Here is a tiny trained network, its code and every weight. The questions are about switching its units off for an input and a target symbol, where a switched-off unit gives its printed mean instead of its output.

import numpy as np


def w(rows, s, z=0):
    codes = np.array(rows[::2]) - 128.0
    scale = np.full(codes.shape[1], s)
    scale[-1] = z or s
    return codes * scale


def f(y):
    return np.maximum(y, 0)


def softmax(a):
    e = np.exp(a - a.max(-1, keepdims=True))
    return e / e.sum(-1, keepdims=True)


def log_softmax(a):
    a = a - a.max(-1, keepdims=True)
    return a - np.log(np.exp(a).sum(-1, keepdims=True))


def net(x, mask):
    ids = ['ΣΩαδλμπτφ'.index(c) for c in x.split()]
    T = len(ids)
    res = E[ids] + P[:T]
    u = 0
    for l in range(2):
        r = res
        for j in range(2):
            rows = slice(3 * j, 3 * j + 3)
            q, k, v = (r @ M[l][rows].T for M in (Q, K, V))
            z = softmax(np.where(np.tri(T) > 0, q @ k.T / 3**0.5, -1e9)) @ v
            o = O[l][rows]
            res = res + np.where(mask[u + j], z, o[:, -1]) @ o[:, :-1]
        u += 2
        y = f(res @ A[l][:, :-1].T + A[l][:, -1])
        res = res + np.where(mask[u : u + 4], y, B[l][:, -1]) @ B[l][:, :-1]
        u += 4
    return log_softmax(res[-1] @ U[:, :-1].T + U[:, -1])


Q, K, V, O, A, B = {}, {}, {}, {}, {}, {}
E = w([
[217,119,153,189,133,148,93,175,111,93,250,131],'Σ',
[200,168,178,102,136,158,102,81,144,181,110,144],'Ω',
[92,33,116,73,115,77,93,84,90,116,111,70],'α',
[215,170,110,130,139,137,139,111,152,114,154,79],'δ',
[140,144,165,105,158,94,210,137,87,59,103,137],'λ',
[60,195,194,124,104,185,127,170,90,97,82,150],'μ',
[113,152,85,175,49,151,169,147,121,218,129,53],'π',
[111,142,149,90,61,52,164,169,152,148,148,97],'τ',
[137,145,58,91,65,74,98,128,51,77,161,167],'φ',
],0.02)
P = w([
[146,133,164,253,230,147,195,118,137,150,92,142],'0',
[156,141,142,197,202,133,178,107,169,139,95,124],'1',
[136,152,113,165,186,118,171,119,189,141,85,135],'2',
[158,180,92,139,161,102,151,130,209,127,82,135],'3',
[170,208,84,114,106,95,137,121,209,143,93,138],'4',
[198,182,47,88,109,58,153,161,200,118,60,138],'5',
[195,246,83,45,50,157,111,127,147,148,104,109],'6',
],0.0064)
Q[0] = w([
[112,116,198,163,159,128,131,158,153,98,135,177],'L0H0',
[89,85,156,116,210,171,45,85,62,151,120,150],'L0H0',
[166,71,49,82,128,99,84,136,150,152,166,28],'L0H0',
[55,149,190,39,82,64,176,205,125,110,122,101],'L0H1',
[115,254,141,75,55,76,184,125,29,78,35,179],'L0H1',
[170,6,120,74,172,28,35,37,208,184,165,79],'L0H1',
],0.0073)
K[0] = w([
[138,83,132,115,131,107,158,156,187,118,192,169],'L0H0',
[132,102,172,132,177,209,219,145,123,152,123,80],'L0H0',
[128,37,98,124,177,150,78,48,19,117,94,121],'L0H0',
[18,103,136,2,65,102,148,168,134,125,116,104],'L0H1',
[119,211,46,1,62,115,117,151,103,152,74,142],'L0H1',
[103,53,190,146,238,110,91,37,148,99,107,118],'L0H1',
],0.0077)
V[0] = w([
[181,187,137,176,160,141,170,145,23,137,116,92],'L0H0',
[107,206,123,108,184,149,197,130,148,123,219,129],'L0H0',
[121,91,81,104,56,83,54,108,116,83,176,182],'L0H0',
[112,123,3,221,164,176,142,102,145,149,151,199],'L0H1',
[110,132,247,89,173,185,126,196,199,130,118,14],'L0H1',
[68,241,159,147,36,217,102,169,97,57,123,176],'L0H1',
],0.0046)
O[0] = w([
[73,142,203,184,72,56,56,179,83,143,32,12,245],'L0H0',
[158,161,191,125,88,79,240,159,36,119,151,89,178],'L0H0',
[172,215,67,90,136,212,89,201,244,167,153,204,123],'L0H0',
[101,140,224,169,108,77,39,174,55,102,175,191,1],'L0H1',
[252,129,124,194,61,173,197,229,156,95,172,117,156],'L0H1',
[154,106,117,84,134,74,68,255,68,149,44,166,120],'L0H1',
],0.0057,0.0021)
A[0] = w([
[161,184,197,75,200,143,174,64,202,213,111,163,79],'L0N0',
[167,50,146,114,63,113,164,190,97,114,228,137,25],'L0N1',
[62,3,126,121,77,131,82,57,198,100,155,101,113],'L0N2',
[112,148,194,116,143,220,217,80,247,115,17,228,2],'L0N3',
],0.0045,0.0018)
B[0] = w([
[115,120,123,140,107,145,44,136,75,162,63,142,252],'L0N0',
[82,51,192,188,124,55,133,128,162,152,154,156,227],'L0N1',
[127,120,169,151,139,205,110,151,179,154,111,100,167],'L0N2',
[131,73,67,117,185,142,182,133,4,159,139,140,198],'L0N3',
],0.011,0.0027)
Q[1] = w([
[169,181,39,111,64,142,123,135,195,185,134,117],'L1H0',
[64,106,143,84,175,169,116,135,104,112,94,138],'L1H0',
[161,146,109,162,96,117,150,145,212,157,179,71],'L1H0',
[136,113,114,70,87,132,141,124,72,141,53,138],'L1H1',
[97,164,136,119,88,96,221,185,96,104,34,110],'L1H1',
[254,189,150,187,142,85,105,76,143,71,177,140],'L1H1',
],0.01)
K[1] = w([
[133,91,60,96,97,144,45,119,219,140,173,202],'L1H0',
[127,192,91,142,159,162,208,101,131,169,69,145],'L1H0',
[83,42,92,122,131,155,107,98,170,115,254,188],'L1H0',
[145,151,63,92,102,130,115,113,102,156,22,148],'L1H1',
[147,223,46,71,62,65,128,164,145,155,99,88],'L1H1',
[206,146,190,167,181,162,114,161,134,78,167,141],'L1H1',
],0.0079)
V[1] = w([
[127,96,156,110,179,173,111,146,216,154,142,64],'L1H0',
[81,79,102,151,172,163,74,127,110,75,151,106],'L1H0',
[64,168,96,66,129,128,162,82,103,152,46,83],'L1H0',
[194,156,107,64,214,142,89,68,51,56,98,96],'L1H1',
[95,2,45,195,88,149,101,185,141,159,169,138],'L1H1',
[146,143,94,106,76,71,143,80,150,130,157,99],'L1H1',
],0.0054)
O[1] = w([
[88,91,166,80,124,117,217,93,34,120,171,168,102],'L1H0',
[160,152,101,81,253,186,227,174,110,205,93,145,92],'L1H0',
[130,191,96,176,23,20,170,188,115,130,133,186,44],'L1H0',
[180,232,81,164,172,37,117,91,229,121,174,103,3],'L1H1',
[49,65,129,116,14,37,114,194,163,129,186,116,154],'L1H1',
[108,201,158,68,106,25,135,97,99,93,196,172,187],'L1H1',
],0.0058)
A[1] = w([
[80,166,94,122,110,78,127,53,129,93,98,149,169],'L1N0',
[173,74,82,155,135,131,181,217,69,175,112,95,44],'L1N1',
[130,114,201,100,62,62,144,151,134,2,136,202,6],'L1N2',
[249,116,191,137,167,143,116,88,135,210,120,170,101],'L1N3',
],0.0052,0.0024)
B[1] = w([
[41,217,128,97,152,52,139,117,168,118,167,48,209],'L1N0',
[137,204,8,126,164,180,154,80,210,188,139,179,252],'L1N1',
[133,63,255,20,95,120,193,167,182,101,129,194,231],'L1N2',
[124,91,181,188,36,125,177,115,74,223,120,178,245],'L1N3',
],0.007,0.004)
U = w([
[154,167,147,172,150,126,173,101,159,64,162,74,182],'Σ',
[115,75,205,151,105,110,100,173,169,92,153,181,242],'Ω',
[158,89,154,115,122,85,88,78,104,187,70,160,18],'α',
[90,89,132,62,161,173,101,62,175,130,65,46,206],'δ',
[101,131,144,142,135,138,128,113,149,120,128,137,2],'λ',
[165,130,133,159,147,135,118,232,254,138,70,115,135],'μ',
[130,152,99,118,144,167,199,134,64,106,192,202,149],'π',
[47,138,137,125,187,77,76,119,115,131,137,132,213],'τ',
[84,73,53,182,69,88,121,130,72,106,122,54,38],'φ',
],0.0054,0.0028)

Each question gives the input, a string of symbols that net reads in full, and the target symbol t.
The units are the heads (3 rows each of Q, K, V and O) and the neurons (one row each of A and B). Each row of codes is followed by its name. A weight is (code - 128) times the scale printed after its matrix; where a second scale follows, it is the last column's (O, A, B and U).
mask holds one flag per unit, layer by layer, with each layer's heads first. A switched-off unit (its flag False) gives its mean, the last column of its rows in O or B, instead of its output. The means were averaged over made-up inputs and are rounded, as every weight is.
A unit's drop is (log p(t) with every unit on - log p(t) with that unit switched off) / (log p(t) with every unit on - log p(t) with every unit switched off).
The circuit of an input: a set's keep is (log p(t) with only the set's units on - log p(t) with every unit switched off) / (log p(t) with every unit on - log p(t) with every unit switched off). Starting from all 12 units, units are removed one at a time, each time the one whose removal leaves the highest keep (on an exact tie, the one counted first), for as long as the keep stays at least 0.8.
units of the circuit, in order: the units of the circuit, biggest drop first
k most important neurons of layer l: the k neurons of layer l with the biggest drops, biggest first
heads that matter: for each layer, one digit per head in row order, 1 if its drop is at least 0.15 and else 0, layers parted by /
drop when u is switched off: that unit's drop, to one decimal
input π α Σ τ τ, target δ: most important neuron of layer 1 -> (L1N3)
input τ τ τ Σ π λ λ, target Ω: 2 most important neurons of layer 1 -> (L1N2, L1N1)
input Σ π τ, target δ: units of the circuit, in order -> (L1H0, L0H1)
input φ μ π λ, target Ω: heads that matter -> 11 / 01
input λ Ω Ω φ τ δ, target μ: units of the circuit, in order -> (L1H0, L0H0)
input α μ λ μ μ π, target π: heads that matter -> 00 / 10
input π φ φ Ω, target α: heads that matter -> 00 / 00
input π δ α τ τ λ, target π: units of the circuit, in order -> (L0N3, L0H0, L0H1)
input τ τ Σ τ μ φ δ, target μ: units of the circuit, in order -> (L0H0, L1H0)
input τ π μ, target π: heads that matter -> 00 / 00
input τ τ τ μ π π μ, target Ω: heads that matter -> 01 / 11
input Ω α Ω μ τ μ τ, target π: heads that matter -> 01 / 10
input φ τ τ, target μ: units of the circuit, in order -> (L1H0, L0H1)
input π λ τ, target Ω: units of the circuit, in order -> (L1H0, L1N2, L1H1)
input Σ π π, target δ: units of the circuit, in order -> (L1H0)
input α Σ τ φ λ, target τ: heads that matter -> 01 / 01
input Ω Ω α δ, target π: 2 most important neurons of layer 0 -> (L0N2, L0N3)
input λ λ π φ π π, target μ: heads that matter -> 10 / 10
input Σ τ π δ, target δ: heads that matter -> 00 / 11
input π λ τ λ μ, target π: 2 most important neurons of layer 0 -> (L0N3, L0N0)
input π Σ δ δ, target δ: most important neuron of layer 0 -> (L0N1)
input τ α Ω μ π μ, target Ω: drop when L1N2 is switched off -> 0.5
input τ Σ τ τ τ τ π, target δ: drop when L0H1 is switched off -> 0.1
input Ω δ α λ, target Σ: drop when L1N0 is switched off -> 0.1
input φ π φ μ, target τ: drop when L0H1 is switched off -> 0.9
input λ π τ Ω τ Ω τ, target Ω: 2 most important neurons of layer 0 -> (L0N1, L0N3)
input μ δ δ μ λ, target μ: most important neuron of layer 1 -> (L1N1)
